Here is a tiny trained network, its code and every weight. The questions are about switching its units off for an input and a target symbol, where a switched-off unit gives its printed mean instead of its output.

import numpy as np


def w(rows, s, z=0):
    codes = np.array(rows[::2]) - 128.0
    scale = np.full(codes.shape[1], s)
    scale[-1] = z or s
    return codes * scale


def f(y):
    return y / 2 * (1 + np.tanh(0.7978845608 * (y + 0.044715 * y**3)))


def softmax(a):
    e = np.exp(a - a.max(-1, keepdims=True))
    return e / e.sum(-1, keepdims=True)


def log_softmax(a):
    a = a - a.max(-1, keepdims=True)
    return a - np.log(np.exp(a).sum(-1, keepdims=True))


def net(x, mask):
    ids = ['αβγδζλφψω'.index(c) for c in x.split()]
    T = len(ids)
    res = E[ids] + P[:T]
    r = res
    for j in range(3):
        rows = slice(2 * j, 2 * j + 2)
        q, k, v = (r @ M[0][rows].T for M in (Q, K, V))
        z = softmax(np.where(np.tri(T) > 0, q @ k.T / 2**0.5, -1e9)) @ v
        o = O[0][rows]
        res = res + np.where(mask[j], z, o[:, -1]) @ o[:, :-1]
    y = f(res @ A[0][:, :-1].T + A[0][:, -1])
    res = res + np.where(mask[3:7], y, B[0][:, -1]) @ B[0][:, :-1]
    return log_softmax(res[-1] @ U[:, :-1].T + U[:, -1])


Q, K, V, O, A, B = {}, {}, {}, {}, {}, {}
E = w([
[169,147,168,182],'α',
[148,112,198,157],'β',
[116,115,178,199],'γ',
[129,149,184,159],'δ',
[63,166,202,165],'ζ',
[63,250,124,160],'λ',
[134,171,170,61],'φ',
[128,138,89,220],'ψ',
[142,53,49,47],'ω',
],0.015)
P = w([
[198,191,232,204],'0',
[168,191,220,200],'1',
[147,192,206,188],'2',
[128,184,191,177],'3',
[107,171,177,174],'4',
[87,161,163,165],'5',
[78,156,145,153],'6',
[55,157,129,143],'7',
[37,150,108,130],'8',
[21,145,96,120],'9',
[1,145,75,121],'10',
],0.0071)
Q[0] = w([
[158,84,90,83],'h1',
[118,148,122,110],'h1',
[68,161,252,220],'h2',
[36,235,183,215],'h2',
[157,124,182,145],'h3',
[139,82,205,113],'h3',
],0.016)
K[0] = w([
[161,178,168,254],'h1',
[66,197,60,102],'h1',
[47,99,14,70],'h2',
[104,41,8,49],'h2',
[12,210,121,178],'h3',
[86,198,170,220],'h3',
],0.009)
V[0] = w([
[59,155,114,106],'h1',
[118,125,134,226],'h1',
[116,167,4,193],'h2',
[127,187,143,66],'h2',
[29,163,114,153],'h3',
[93,75,128,95],'h3',
],0.012)
O[0] = w([
[166,144,206,108,169],'h1',
[114,82,139,182,246],'h1',
[150,195,43,197,207],'h2',
[11,142,56,34,171],'h2',
[90,205,116,137,253],'h3',
[119,98,188,163,2],'h3',
],0.012,0.0069)
A[0] = w([
[173,84,189,61,149],'n1',
[238,148,86,248,3],'n2',
[97,254,89,121,65],'n3',
[107,159,63,207,152],'n4',
],0.0058,0.0027)
B[0] = w([
[144,108,45,134,129],'n1',
[202,217,214,1,172],'n2',
[184,37,50,100,250],'n3',
[119,136,75,159,217],'n4',
],0.0065,0.015)
U = w([
[193,100,124,79,114],'α',
[199,10,95,105,253],'β',
[140,94,178,222,174],'γ',
[126,113,158,141,161],'δ',
[26,192,227,188,100],'ζ',
[67,112,33,200,84],'λ',
[80,166,152,2,102],'φ',
[225,199,143,87,77],'ψ',
[168,83,113,97,127],'ω',
],0.006,0.0042)

Each question gives the input, a string of symbols that net reads in full, and the target symbol t.
The units are the heads (2 rows each of Q, K, V and O) and the neurons (one row each of A and B). Each row of codes is followed by its name. A weight is (code - 128) times the scale printed after its matrix; where a second scale follows, it is the last column's (O, A, B and U).
mask holds one flag per unit, heads first, then neurons. A switched-off unit (its flag False) gives its mean, the last column of its rows in O or B, instead of its output. The means were averaged over made-up inputs and are rounded, as every weight is.
A unit's drop is (log p(t) with every unit on - log p(t) with that unit switched off) / (log p(t) with every unit on - log p(t) with every unit switched off).
unit that matters most: the unit with the biggest drop
top k neurons: the k neurons with the biggest drops, biggest first
heads that matter: for each layer, one digit per head in row order, 1 if its drop is at least 0.15 and else 0, layers parted by /
drop of u: that unit's drop, to one decimal
input γ γ γ γ β β λ φ β β, target φ: unit that matters most => h2
input ζ λ ψ λ λ, target ψ: heads that matter => 110
input λ δ λ λ λ λ γ λ φ λ δ, target φ: heads that matter => 110
input ψ β ζ γ β γ β α γ, target γ: heads that matter => 010
input λ λ α, target λ: heads that matter => 011
input γ ψ β β, target ψ: top 2 neurons => n2, n3
input λ γ φ, target φ: drop of h2 => 0.9
input γ β γ β λ ζ λ ζ, target λ: drop of n3 => 0.1
input λ β γ λ γ φ δ, target φ: drop of h1 => 0.1
input λ ζ φ φ α φ λ, target φ: drop of h2 => 1.0
input β λ β δ λ ψ γ, target ψ: heads that matter => 010
input β δ α ζ α, target ζ: heads that matter => 010
input β δ ψ λ λ λ γ, target λ: heads that matter => 011
input λ ζ λ, target λ: heads that matter => 010
input γ λ λ λ λ ζ, target λ: heads that matter => 011
